Here is a tiny trained network, its code and every weight. The questions are about switching its units off for an input and a class, where a switched-off unit gives its printed mean instead of its output.

import numpy as np


def w(rows, s, z=0):
    codes = np.array(rows[::2]) - 128.0
    scale = np.full(codes.shape[1], s)
    scale[-1] = z or s
    return codes * scale


def norm(h):
    return h / np.sqrt((h * h).mean(-1, keepdims=True) + 1e-5)


def f(y):
    return np.maximum(y, 0)


def log_softmax(a):
    a = a - a.max(-1, keepdims=True)
    return a - np.log(np.exp(a).sum(-1, keepdims=True))


def net(x, mask):
    res = np.array(x, float).reshape(1, 7) / 4 @ E
    u = 0
    for l in range(2):
        y = f(norm(res) @ A[l][:, :-1].T + A[l][:, -1])
        res = res + np.where(mask[u : u + 4], y, B[l][:, -1]) @ B[l][:, :-1]
        u += 4
    return log_softmax(norm(res)[-1] @ U[:, :-1].T + U[:, -1])


A, B = {}, {}
E = w([
[150,89,132,116,64,124,106,142,113,104,165,143],'x0',
[81,182,164,126,12,176,154,132,121,148,101,140],'x1',
[107,137,171,138,127,113,108,139,149,94,113,110],'x2',
[115,147,163,127,137,129,83,195,75,113,151,146],'x3',
[168,109,136,157,114,163,126,136,189,215,183,146],'x4',
[119,162,217,129,127,192,160,161,61,125,171,85],'x5',
[180,140,97,176,165,137,111,111,139,131,131,99],'x6',
],0.011)
A[0] = w([
[126,126,102,91,174,101,118,72,103,126,167,45,97],'0.n1',
[189,95,44,136,98,53,85,106,198,97,80,254,104],'0.n2',
[232,144,134,149,74,69,64,74,153,192,142,161,114],'0.n3',
[194,91,90,152,176,148,67,145,181,249,164,118,4],'0.n4',
],0.0059,0.0024)
B[0] = w([
[172,29,101,110,109,169,219,126,61,110,149,48,170],'0.n1',
[145,102,86,131,111,97,103,83,154,166,83,81,254],'0.n2',
[95,252,86,95,120,117,145,24,138,153,177,108,194],'0.n3',
[117,116,182,50,153,178,176,52,114,53,143,127,211],'0.n4',
],0.012,0.0073)
A[1] = w([
[109,66,217,118,132,132,53,134,139,149,155,111,72],'1.n1',
[43,120,225,76,145,97,112,82,86,135,89,148,136],'1.n2',
[191,110,140,180,207,215,154,154,87,131,99,102,8],'1.n3',
[222,140,153,141,254,58,95,121,83,91,101,41,124],'1.n4',
],0.0067,0.0011)
B[1] = w([
[135,161,49,127,151,147,120,165,24,93,120,160,158],'1.n1',
[117,226,158,157,105,203,142,159,103,93,105,172,190],'1.n2',
[124,178,99,99,48,2,68,97,163,228,3,95,194],'1.n3',
[219,122,9,205,161,28,81,204,254,208,22,184,253],'1.n4',
],0.0091,0.0062)
U = w([
[66,182,253,145,137,215,129,211,59,48,181,143,1],'0',
[184,149,62,179,155,93,108,168,182,194,96,105,255],'1',
],0.0072,0.00041)

Each question gives the input, the list of numbers given to net, and the class t.
The units are the neurons (one row each of A and B). Each row of codes is followed by its name. A weight is (code - 128) times the scale printed after its matrix; where a second scale follows, it is the last column's (A, B and U).
mask holds one flag per neuron, layer by layer. A switched-off neuron (its flag False) gives its mean, the last column of its row in B, instead of its output. The means were averaged over made-up inputs and are rounded, as every weight is.
A unit's drop is (log p(t) with every unit on - log p(t) with that unit switched off) / (log p(t) with every unit on - log p(t) with every unit switched off).
The circuit of an input: a set's keep is (log p(t) with only the set's units on - log p(t) with every unit switched off) / (log p(t) with every unit on - log p(t) with every unit switched off). Starting from all 8 units, units are removed one at a time, each time the one whose removal leaves the highest keep (on an exact tie, the one counted first), for as long as the keep stays at least 0.8.
units of the circuit, in order: the units of the circuit, biggest drop first
k most important neurons: the k neurons with the biggest drops, biggest first
drop when u is switched off: that unit's drop, to one decimal
input [-7,3,-7,5,5,2,-1], class 0: units of the circuit, in order -> [1.n4]
input [-4,1,-4,6,6,6,4], class 0: 3 most important neurons -> [0.n2, 1.n4, 0.n4]
input [2,7,-7,8,8,-1,5], class 0: units of the circuit, in order -> [1.n4, 0.n2]
input [-1,8,5,6,7,-6,-4], class 0: 3 most important neurons -> [1.n4, 1.n3, 0.n2]
input [-2,6,7,0,-7,-6,-1], class 0: 2 most important neurons -> [1.n4, 1.n2]
input [-4,2,7,5,-1,7,8], class 1: 2 most important neurons -> [1.n4, 1.n3]
input [6,2,-6,0,-4,1,-4], class 0: drop when 1.n4 is switched off -> 0.1
input [-7,8,-7,8,-8,-7,-5], class 0: drop when 1.n4 is switched off -> 0.3
input [0,3,6,-8,-2,2,-6], class 0: drop when 1.n4 is switched off -> 0.1
input [-4,6,-5,7,-7,-4,3], class 0: drop when 0.n3 is switched off -> 0.0
